Below are the code and all the weights of a small trained network. Each question names an input and a class and asks about switching units off, where a switched-off unit gives its printed mean instead of its output.

import numpy as np


def w(rows, s, z=0):
    codes = np.array(rows[::2]) - 128.0
    scale = np.full(codes.shape[1], s)
    scale[-1] = z or s
    return codes * scale


def f(y):
    return np.maximum(y, 0)


def log_softmax(a):
    a = a - a.max(-1, keepdims=True)
    return a - np.log(np.exp(a).sum(-1, keepdims=True))


def net(x, mask):
    res = np.array(x, float).reshape(1, 6) / 4 @ E
    y = f(res @ A[0][:, :-1].T + A[0][:, -1])
    res = res + np.where(mask, y, B[0][:, -1]) @ B[0][:, :-1]
    return log_softmax(res[-1] @ U[:, :-1].T + U[:, -1])


A, B = {}, {}
E = w([
[75,81,179,59,187],'x0',
[161,62,51,80,94],'x1',
[172,103,143,107,8],'x2',
[150,120,131,52,154],'x3',
[3,167,48,117,96],'x4',
[59,103,135,125,84],'x5',
],0.011)
A[0] = w([
[127,152,119,181,74,73],'neuron 1',
[130,64,99,172,147,105],'neuron 2',
[158,246,179,156,171,66],'neuron 3',
[89,201,137,208,128,252],'neuron 4',
[130,122,124,48,208,130],'neuron 5',
[161,127,128,192,110,115],'neuron 6',
[147,138,35,82,66,169],'neuron 7',
[86,125,99,187,124,157],'neuron 8',
[188,53,238,96,121,131],'neuron 9',
[142,117,38,97,76,131],'neuron 10',
[83,171,126,81,143,203],'neuron 11',
[144,98,74,55,146,89],'neuron 12',
[146,151,73,164,44,162],'neuron 13',
[148,109,165,140,102,41],'neuron 14',
[154,151,123,62,168,184],'neuron 15',
[102,130,107,59,102,223],'neuron 16',
[147,88,43,143,172,147],'neuron 17',
],0.013,0.0035)
B[0] = w([
[107,38,190,134,114,185],'neuron 1',
[167,192,110,179,203,154],'neuron 2',
[119,231,81,144,163,212],'neuron 3',
[246,149,111,78,157,224],'neuron 4',
[13,75,228,127,83,217],'neuron 5',
[112,184,122,109,182,181],'neuron 6',
[26,194,157,61,170,240],'neuron 7',
[178,117,143,123,147,186],'neuron 8',
[254,47,187,46,137,254],'neuron 9',
[12,234,93,109,156,227],'neuron 10',
[145,168,167,52,184,186],'neuron 11',
[59,150,145,196,145,196],'neuron 12',
[70,118,230,114,173,234],'neuron 13',
[143,114,121,138,175,156],'neuron 14',
[69,66,181,121,123,195],'neuron 15',
[126,135,146,65,193,200],'neuron 16',
[134,163,84,231,163,190],'neuron 17',
],0.0081,0.013)
U = w([
[47,117,143,241,127,166],'0',
[95,132,136,177,22,5],'1',
[10,181,156,109,147,147],'2',
[117,78,60,142,96,1],'3',
[148,44,198,87,130,142],'4',
[110,82,58,158,64,3],'5',
[214,180,118,147,145,253],'6',
],0.011,0.0045)

Each question gives the input, the list of numbers given to net, and the class t.
The units are the neurons (one row each of A and B). Each row of codes is followed by its name. A weight is (code - 128) times the scale printed after its matrix; where a second scale follows, it is the last column's (A, B and U).
mask holds one flag per neuron, in row order. A switched-off neuron (its flag False) gives its mean, the last column of its row in B, instead of its output. The means were averaged over made-up inputs and are rounded, as every weight is.
A unit's drop is (log p(t) with every unit on - log p(t) with that unit switched off) / (log p(t) with every unit on - log p(t) with every unit switched off).
The circuit of an input: a set's keep is (log p(t) with only the set's units on - log p(t) with every unit switched off) / (log p(t) with every unit on - log p(t) with every unit switched off). Starting from the 12 units with the biggest drops (on a tie, the unit counted first), units are removed one at a time, each time the one whose removal leaves the highest keep (on an exact tie, the one counted first), for as long as the keep stays at least 0.8.
circuit, biggest first: the units of the circuit, biggest drop first
most important unit: the unit with the biggest drop
top k neurons: the k neurons with the biggest drops, biggest first
drop when u is switched off: that unit's drop, to one decimal
input [8,-3,3,7,4,-5], class 4: most important unit => neuron 10
input [6,-6,-2,2,-1,5], class 4: circuit, biggest first => (neuron 10; neuron 7)
input [-4,1,-8,5,-1,-6], class 0: top 3 neurons => (neuron 7; neuron 17; neuron 10)
input [8,8,-6,0,-1,-8], class 0: top 3 neurons => (neuron 17; neuron 12; neuron 7)
input [-6,-1,-2,6,-5,3], class 6: top 2 neurons => (neuron 5; neuron 13)
input [-4,8,3,7,-5,-1], class 2: top 2 neurons => (neuron 10; neuron 7)
input [-5,8,-3,-2,-2,-4], class 2: top 2 neurons => (neuron 7; neuron 10)
input [1,-6,-4,-1,4,2], class 6: drop when neuron 4 is switched off => 0.2
input [0,8,-3,-4,-8,7], class 6: drop when neuron 17 is switched off => 0.1
input [-7,3,2,2,-4,-6], class 2: drop when neuron 7 is switched off => 0.3
